Below is a small trained network, with its code and all its weights. Each question gives an input and a class and asks what happens when units are switched off, that is, made to give their printed mean instead of their output.

import numpy as np


def w(rows, s, z=0):
    codes = np.array(rows[::2]) - 128.0
    scale = np.full(codes.shape[1], s)
    scale[-1] = z or s
    return codes * scale


def f(y):
    return np.maximum(y, 0)


def log_softmax(a):
    a = a - a.max(-1, keepdims=True)
    return a - np.log(np.exp(a).sum(-1, keepdims=True))


def net(x, mask):
    res = np.array(x, float).reshape(1, 6) / 4 @ E
    y = f(res @ A[0][:, :-1].T + A[0][:, -1])
    res = res + np.where(mask, y, B[0][:, -1]) @ B[0][:, :-1]
    return log_softmax(res[-1] @ U[:, :-1].T + U[:, -1])


A, B = {}, {}
E = w([
[94,130,57,124,115,65,44,185,114,138],'x0',
[85,190,219,165,121,124,104,152,152,140],'x1',
[132,129,130,125,129,118,130,130,126,135],'x2',
[138,90,191,96,149,106,50,55,83,123],'x3',
[92,249,71,57,136,185,106,49,137,179],'x4',
[148,142,120,124,234,157,92,163,163,118],'x5',
],0.013)
A[0] = w([
[95,142,93,101,112,60,90,169,144,142,74],'neuron 1',
[76,179,226,195,123,118,87,168,179,132,69],'neuron 2',
[174,113,181,157,131,166,197,100,154,109,34],'neuron 3',
[203,68,63,139,147,128,129,112,144,108,115],'neuron 4',
[145,153,88,178,114,141,191,192,170,143,29],'neuron 5',
[138,126,141,120,126,115,69,62,126,127,61],'neuron 6',
[156,69,202,109,161,112,68,97,80,128,26],'neuron 7',
[158,120,133,172,246,148,86,166,157,83,82],'neuron 8',
[105,102,146,133,34,106,132,112,96,120,50],'neuron 9',
[177,29,173,175,134,85,141,194,139,82,2],'neuron 10',
[131,115,126,99,200,151,87,140,175,138,4],'neuron 11',
[89,105,84,166,107,87,54,181,104,124,27],'neuron 12',
[128,91,153,159,103,150,109,147,143,115,7],'neuron 13',
],0.013,0.0085)
B[0] = w([
[172,82,235,139,138,201,108,57,119,156,182],'neuron 1',
[120,51,52,33,142,66,117,81,53,57,233],'neuron 2',
[244,52,192,152,224,185,66,101,122,170,201],'neuron 3',
[100,84,133,56,145,37,132,87,74,63,193],'neuron 4',
[118,108,110,162,39,136,25,207,239,43,202],'neuron 5',
[150,128,67,161,100,143,78,217,232,122,170],'neuron 6',
[113,117,98,161,90,131,82,223,242,69,204],'neuron 7',
[131,144,140,208,36,81,209,74,73,163,210],'neuron 8',
[108,166,127,218,72,91,227,88,81,137,187],'neuron 9',
[69,254,73,58,131,185,125,100,166,203,253],'neuron 10',
[92,162,135,177,61,161,228,68,119,117,161],'neuron 11',
[204,62,164,142,234,248,154,108,157,145,189],'neuron 12',
[83,148,102,88,122,164,148,100,113,157,152],'neuron 13',
],0.008,0.017)
U = w([
[118,245,116,45,158,180,82,98,165,173,107],'0',
[150,69,127,190,96,118,65,190,224,40,90],'1',
[208,35,226,159,210,199,109,101,138,125,97],'2',
[144,105,154,255,62,90,199,100,81,120,107],'3',
[144,24,100,20,158,60,121,114,75,27,104],'4',
[145,101,164,147,170,90,121,164,132,117,252],'5',
[226,160,200,113,194,56,111,249,47,135,150],'6',
],0.0082,0.026)

Each question gives the input, the list of numbers given to net, and the class t.
The units are the neurons (one row each of A and B). Each row of codes is followed by its name. A weight is (code - 128) times the scale printed after its matrix; where a second scale follows, it is the last column's (A, B and U).
mask holds one flag per neuron, in row order. A switched-off neuron (its flag False) gives its mean, the last column of its row in B, instead of its output. The means were averaged over made-up inputs and are rounded, as every weight is.
A unit's drop is (log p(t) with every unit on - log p(t) with that unit switched off) / (log p(t) with every unit on - log p(t) with every unit switched off).
The circuit of an input: a set's keep is (log p(t) with only the set's units on - log p(t) with every unit switched off) / (log p(t) with every unit on - log p(t) with every unit switched off). Starting from the 12 units with the biggest drops (on a tie, the unit counted first), units are removed one at a time, each time the one whose removal leaves the highest keep (on an exact tie, the one counted first), for as long as the keep stays at least 0.8.
circuit, biggest first: the units of the circuit, biggest drop first
k most important neurons: the k neurons with the biggest drops, biggest first
drop when u is switched off: that unit's drop, to one decimal
input [-3,2,6,4,4,8], class 3: circuit, biggest first => [neuron 8; neuron 11]
input [-8,-1,-3,-6,-7,-2], class 2: most important neuron => [neuron 3]
input [2,-3,8,1,6,-7], class 5: 2 most important neurons => [neuron 10; neuron 8]
input [0,5,-6,-6,5,-7], class 3: 3 most important neurons => [neuron 10; neuron 7; neuron 9]
input [-2,7,-2,-4,5,-8], class 3: 3 most important neurons => [neuron 10; neuron 9; neuron 4]
input [8,-2,-7,6,1,2], class 2: 2 most important neurons => [neuron 12; neuron 1]
input [3,-3,-3,4,3,5], class 3: circuit, biggest first => [neuron 10; neuron 11; neuron 8]
input [-2,-5,5,1,0,5], class 3: circuit, biggest first => [neuron 8; neuron 11]
input [-4,4,-1,6,3,-6], class 1: circuit, biggest first => [neuron 6; neuron 7]
input [4,-6,-5,-5,-6,-5], class 0: 2 most important neurons => [neuron 10; neuron 2]
input [8,-7,6,8,-7,5], class 1: 2 most important neurons => [neuron 7; neuron 3]
input [7,1,5,7,3,4], class 1: 4 most important neurons => [neuron 6; neuron 7; neuron 3; neuron 10]
input [-2,-2,-5,-8,3,-4], class 1: 2 most important neurons => [neuron 5; neuron 10]
input [8,-3,7,6,-4,-6], class 2: circuit, biggest first => [neuron 12]
input [0,2,5,-1,1,-5], class 3: 2 most important neurons => [neuron 10; neuron 9]
input [-6,-8,-6,-6,2,6], class 4: 2 most important neurons => [neuron 4; neuron 7]
input [4,8,5,7,-2,-2], class 4: 2 most important neurons => [neuron 2; neuron 5]
input [6,0,5,2,4,-5], class 2: circuit, biggest first => [neuron 1; neuron 12]
input [8,8,0,-2,4,2], class 2: drop when neuron 10 is switched off => 0.1
input [-6,8,7,-1,0,6], class 4: drop when neuron 2 is switched off => 1.4
input [4,0,7,7,-5,-3], class 1: circuit, biggest first => [neuron 7]
input [4,1,6,-1,-8,5], class 0: drop when neuron 10 is switched off => 1.2
